Below is a small trained network, with its code and all its weights. Each question gives an input and a target symbol and asks what happens when units are switched off, that is, made to give their printed mean instead of their output.

import numpy as np


def w(rows, s, z=0):
    codes = np.array(rows[::2]) - 128.0
    scale = np.full(codes.shape[1], s)
    scale[-1] = z or s
    return codes * scale


def f(y):
    return y / 2 * (1 + np.tanh(0.7978845608 * (y + 0.044715 * y**3)))


def softmax(a):
    e = np.exp(a - a.max(-1, keepdims=True))
    return e / e.sum(-1, keepdims=True)


def log_softmax(a):
    a = a - a.max(-1, keepdims=True)
    return a - np.log(np.exp(a).sum(-1, keepdims=True))


def net(x, mask):
    ids = ['θλμξστφ'.index(c) for c in x.split()]
    T = len(ids)
    res = E[ids] + P[:T]
    u = 0
    for l in range(2):
        r = res
        for j in range(3):
            rows = slice(3 * j, 3 * j + 3)
            q, k, v = (r @ M[l][rows].T for M in (Q, K, V))
            z = softmax(np.where(np.tri(T) > 0, q @ k.T / 3**0.5, -1e9)) @ v
            o = O[l][rows]
            res = res + np.where(mask[u + j], z, o[:, -1]) @ o[:, :-1]
        u += 3
        y = f(res @ A[l][:, :-1].T + A[l][:, -1])
        res = res + np.where(mask[u : u + 12], y, B[l][:, -1]) @ B[l][:, :-1]
        u += 12
    return log_softmax(res[-1] @ U[:, :-1].T + U[:, -1])


Q, K, V, O, A, B = {}, {}, {}, {}, {}, {}
E = w([
[89,146,107,196,70,171,41,197],'θ',
[119,98,78,176,173,250,115,123],'λ',
[54,54,143,125,161,151,52,119],'μ',
[96,108,83,127,140,51,111,156],'ξ',
[88,188,169,166,148,76,55,199],'σ',
[115,116,165,105,246,168,173,153],'τ',
[83,118,41,102,97,64,198,40],'φ',
],0.014)
P = w([
[224,48,131,183,142,98,137,136],'0',
[73,47,151,93,120,107,217,153],'1',
[157,165,133,29,77,99,138,112],'2',
[47,70,87,115,200,112,163,164],'3',
[107,185,76,32,134,165,122,89],'4',
[139,121,88,167,249,55,197,128],'5',
[128,170,72,17,104,153,142,99],'6',
],0.013)
Q[0] = w([
[104,118,171,169,188,126,106,161],'0.h1',
[98,155,125,2,91,178,124,96],'0.h1',
[148,163,172,112,165,115,104,79],'0.h1',
[153,130,120,200,149,93,74,45],'0.h2',
[112,182,141,8,113,181,121,80],'0.h2',
[176,191,132,38,80,146,115,120],'0.h2',
[79,113,108,104,123,141,114,128],'0.h3',
[112,128,135,59,160,124,98,113],'0.h3',
[121,117,168,126,130,158,128,150],'0.h3',
],0.012)
K[0] = w([
[90,179,85,99,130,102,154,118],'0.h1',
[255,47,164,155,45,112,133,103],'0.h1',
[149,93,65,180,116,143,118,117],'0.h1',
[18,112,65,113,117,139,51,203],'0.h2',
[195,81,174,167,68,83,123,124],'0.h2',
[187,54,141,189,96,146,82,97],'0.h2',
[82,137,154,123,94,162,145,92],'0.h3',
[173,129,137,117,116,140,125,168],'0.h3',
[167,100,139,124,161,129,149,164],'0.h3',
],0.0098)
V[0] = w([
[169,98,205,124,166,102,70,101],'0.h1',
[168,142,63,143,104,58,223,153],'0.h1',
[36,88,128,21,85,159,167,117],'0.h1',
[70,143,96,138,110,27,85,213],'0.h2',
[151,143,188,141,254,83,176,110],'0.h2',
[139,58,78,144,96,85,104,104],'0.h2',
[57,93,113,67,66,153,117,119],'0.h3',
[188,149,131,179,124,111,148,125],'0.h3',
[156,78,154,115,93,16,173,152],'0.h3',
],0.0081)
O[0] = w([
[135,143,186,1,126,130,76,132,143],'0.h1',
[147,99,46,134,61,91,129,144,150],'0.h1',
[129,25,119,202,207,112,81,41,46],'0.h1',
[155,183,171,134,101,55,159,158,110],'0.h2',
[163,94,56,22,188,119,73,175,197],'0.h2',
[207,110,126,126,29,120,116,47,253],'0.h2',
[105,93,130,168,197,106,113,88,187],'0.h3',
[113,136,68,110,89,174,125,204,68],'0.h3',
[146,70,114,71,144,146,123,149,105],'0.h3',
],0.0082,0.004)
A[0] = w([
[186,88,153,97,49,168,161,195,90],'0.n1',
[70,216,133,20,153,172,167,193,63],'0.n2',
[87,116,158,235,46,159,128,69,157],'0.n3',
[104,62,176,179,154,144,82,140,141],'0.n4',
[59,96,85,75,187,70,147,169,60],'0.n5',
[174,99,92,69,183,137,34,165,166],'0.n6',
[27,125,128,191,149,119,136,219,99],'0.n7',
[131,167,100,157,156,199,226,253,171],'0.n8',
[77,124,81,12,181,88,252,8,252],'0.n9',
[89,70,128,48,70,133,115,61,129],'0.n10',
[142,128,87,146,114,185,135,148,92],'0.n11',
[216,126,77,167,143,152,54,241,104],'0.n12',
],0.0057,0.0037)
B[0] = w([
[67,145,87,105,90,117,109,80,163],'0.n1',
[112,57,70,236,89,69,83,107,193],'0.n2',
[199,135,78,42,183,206,100,77,168],'0.n3',
[154,9,203,128,191,200,148,150,162],'0.n4',
[103,133,136,149,161,119,213,71,175],'0.n5',
[255,65,112,22,108,43,125,96,194],'0.n6',
[222,88,69,129,194,133,163,162,154],'0.n7',
[102,179,71,70,76,178,118,214,166],'0.n8',
[78,180,131,173,78,139,28,98,250],'0.n9',
[173,180,28,181,152,86,174,203,175],'0.n10',
[73,148,95,75,186,137,90,129,137],'0.n11',
[101,187,158,16,120,98,149,56,157],'0.n12',
],0.0051,0.011)
Q[1] = w([
[69,111,170,210,127,136,210,167],'1.h1',
[179,79,140,208,204,137,188,152],'1.h1',
[164,152,138,117,148,97,55,31],'1.h1',
[129,91,121,174,104,31,202,96],'1.h2',
[67,91,46,112,44,116,71,100],'1.h2',
[224,212,167,46,78,163,2,84],'1.h2',
[73,156,164,83,139,150,238,164],'1.h3',
[64,151,215,141,89,63,139,181],'1.h3',
[105,34,130,169,161,114,120,108],'1.h3',
],0.0076)
K[1] = w([
[78,160,144,224,81,82,82,146],'1.h1',
[151,181,163,166,254,121,193,149],'1.h1',
[211,116,10,138,103,134,173,215],'1.h1',
[77,152,51,182,107,105,115,61],'1.h2',
[121,122,108,79,73,116,173,153],'1.h2',
[171,53,138,115,67,191,125,188],'1.h2',
[226,94,119,161,156,121,238,122],'1.h3',
[66,61,84,158,115,90,178,222],'1.h3',
[120,161,198,78,132,99,141,96],'1.h3',
],0.0075)
V[1] = w([
[158,84,72,176,104,194,144,31],'1.h1',
[23,146,65,130,92,101,97,68],'1.h1',
[242,119,78,40,230,160,174,136],'1.h1',
[15,234,25,175,114,98,152,18],'1.h2',
[165,133,147,194,128,254,80,162],'1.h2',
[88,171,68,41,143,223,205,48],'1.h2',
[86,121,101,94,79,112,147,102],'1.h3',
[103,58,159,99,136,76,208,96],'1.h3',
[245,156,138,88,128,150,180,104],'1.h3',
],0.0065)
O[1] = w([
[150,119,159,226,59,51,107,81,153],'1.h1',
[199,227,81,137,219,155,122,92,137],'1.h1',
[154,44,128,88,126,11,142,205,247],'1.h1',
[79,46,70,67,44,255,113,73,129],'1.h2',
[30,170,168,173,114,13,23,167,63],'1.h2',
[32,22,114,96,97,63,156,165,199],'1.h2',
[198,199,99,170,126,120,77,152,192],'1.h3',
[109,92,149,121,126,209,108,99,81],'1.h3',
[108,194,125,188,104,109,63,139,163],'1.h3',
],0.0065,0.013)
A[1] = w([
[72,177,105,75,123,171,144,146,43],'1.n1',
[109,131,137,57,129,135,133,173,104],'1.n2',
[132,100,137,100,142,131,108,191,53],'1.n3',
[175,199,105,126,119,145,177,118,141],'1.n4',
[194,192,136,210,117,124,109,94,145],'1.n5',
[153,110,98,93,73,92,116,95,127],'1.n6',
[114,123,124,142,173,114,71,206,102],'1.n7',
[146,58,113,150,125,102,146,128,47],'1.n8',
[125,128,113,96,74,85,142,123,124],'1.n9',
[122,134,255,187,124,137,120,106,3],'1.n10',
[117,63,134,98,126,169,163,97,51],'1.n11',
[106,212,176,145,65,157,108,149,89],'1.n12',
],0.0091,0.0059)
B[1] = w([
[133,61,117,100,105,60,71,100,170],'1.n1',
[60,152,111,162,164,114,28,72,197],'1.n2',
[118,119,135,132,94,103,152,52,186],'1.n3',
[86,129,172,167,196,134,77,169,192],'1.n4',
[177,61,144,119,106,121,124,23,181],'1.n5',
[112,148,161,178,209,178,158,187,255],'1.n6',
[93,164,113,136,119,96,210,123,212],'1.n7',
[57,238,67,85,130,128,124,46,227],'1.n8',
[147,105,140,150,140,193,115,141,221],'1.n9',
[88,243,127,40,203,151,62,98,147],'1.n10',
[81,254,195,147,47,137,139,129,168],'1.n11',
[74,100,98,79,121,220,236,62,162],'1.n12',
],0.0068,0.015)
U = w([
[149,182,117,74,93,194,185,80,143],'θ',
[127,100,83,181,94,132,81,188,171],'λ',
[231,221,135,94,61,108,139,98,147],'μ',
[169,125,155,155,219,240,235,203,232],'ξ',
[139,194,125,114,215,187,55,96,3],'σ',
[188,91,62,60,147,135,183,109,40],'τ',
[230,2,103,118,137,178,107,84,170],'φ',
],0.0048,0.0049)

Each question gives the input, a string of symbols that net reads in full, and the target symbol t.
The units are the heads (3 rows each of Q, K, V and O) and the neurons (one row each of A and B). Each row of codes is followed by its name. A weight is (code - 128) times the scale printed after its matrix; where a second scale follows, it is the last column's (O, A, B and U).
mask holds one flag per unit, layer by layer, with each layer's heads first. A switched-off unit (its flag False) gives its mean, the last column of its rows in O or B, instead of its output. The means were averaged over made-up inputs and are rounded, as every weight is.
A unit's drop is (log p(t) with every unit on - log p(t) with that unit switched off) / (log p(t) with every unit on - log p(t) with every unit switched off).
The circuit of an input: a set's keep is (log p(t) with only the set's units on - log p(t) with every unit switched off) / (log p(t) with every unit on - log p(t) with every unit switched off). Starting from the 12 units with the biggest drops (on a tie, the unit counted first), units are removed one at a time, each time the one whose removal leaves the highest keep (on an exact tie, the one counted first), for as long as the keep stays at least 0.8.
units of the circuit, in order: the units of the circuit, biggest drop first
unit that matters most: the unit with the biggest drop
top k neurons: the k neurons with the biggest drops, biggest first
top k neurons in layer l: the k neurons of layer l with the biggest drops, biggest first
heads that matter: for each layer, one digit per head in row order, 1 if its drop is at least 0.15 and else 0, layers parted by /
input σ μ ξ τ θ φ φ, target σ: units of the circuit, in order	1.h1, 1.n4, 0.n9
input θ σ λ τ ξ, target θ: units of the circuit, in order	0.h2, 1.h1, 1.n12, 0.h1
input τ θ λ τ σ, target τ: unit that matters most	0.h2
input θ μ μ ξ μ θ τ, target θ: units of the circuit, in order	0.h2, 1.h1, 1.n12, 0.h1
input λ ξ σ ξ λ θ, target φ: units of the circuit, in order	0.h1, 1.h2, 1.n5, 1.n11
input θ φ λ θ φ ξ, target θ: units of the circuit, in order	1.h2, 0.n9, 1.n11
input τ λ τ μ τ μ ξ, target τ: heads that matter	010 / 110
input μ φ λ μ, target θ: top 2 neurons	1.n11, 1.n8
input θ λ μ φ φ σ λ, target θ: units of the circuit, in order	0.h2, 1.h1, 0.h1, 1.n12
input τ λ σ λ, target ξ: top 4 neurons in layer 0	0.n6, 0.n8, 0.n12, 0.n3
input λ ξ λ λ φ σ, target θ: heads that matter	000 / 010
input φ θ μ θ τ, target φ: heads that matter	110 / 100
input λ θ σ σ τ, target λ: heads that matter	000 / 010
input μ σ φ φ λ λ ξ, target μ: heads that matter	100 / 010
input θ φ σ σ, target θ: heads that matter	001 / 011
input φ τ μ μ φ θ, target θ: units of the circuit, in order	1.h2, 1.n11, 1.n8, 0.h1
input τ μ ξ τ λ φ, target θ: top 3 neurons	1.n11, 1.n8, 0.n5
input θ λ λ φ λ θ, target θ: heads that matter	100 / 010
input θ θ μ θ λ μ, target σ: unit that matters most	1.n10
input θ λ θ ξ μ, target θ: heads that matter	110 / 100
input θ θ φ λ μ ξ, target φ: unit that matters most	0.h1
input τ λ λ σ, target ξ: top 2 neurons in layer 0	0.n7, 0.n9
input σ σ λ θ λ λ τ, target σ: heads that matter	101 / 110
input φ σ φ φ μ, target φ: heads that matter	011 / 100
input τ μ λ λ λ θ λ, target τ: top 2 neurons	0.n6, 0.n12
input τ σ μ τ τ, target τ: top 2 neurons in layer 0	0.n6, 0.n12
input μ φ θ λ μ λ, target σ: top 2 neurons in layer 1	1.n10, 1.n8
input ξ λ σ θ, target ξ: top neuron in layer 1	1.n8
input λ τ σ θ φ λ, target θ: heads that matter	100 / 010
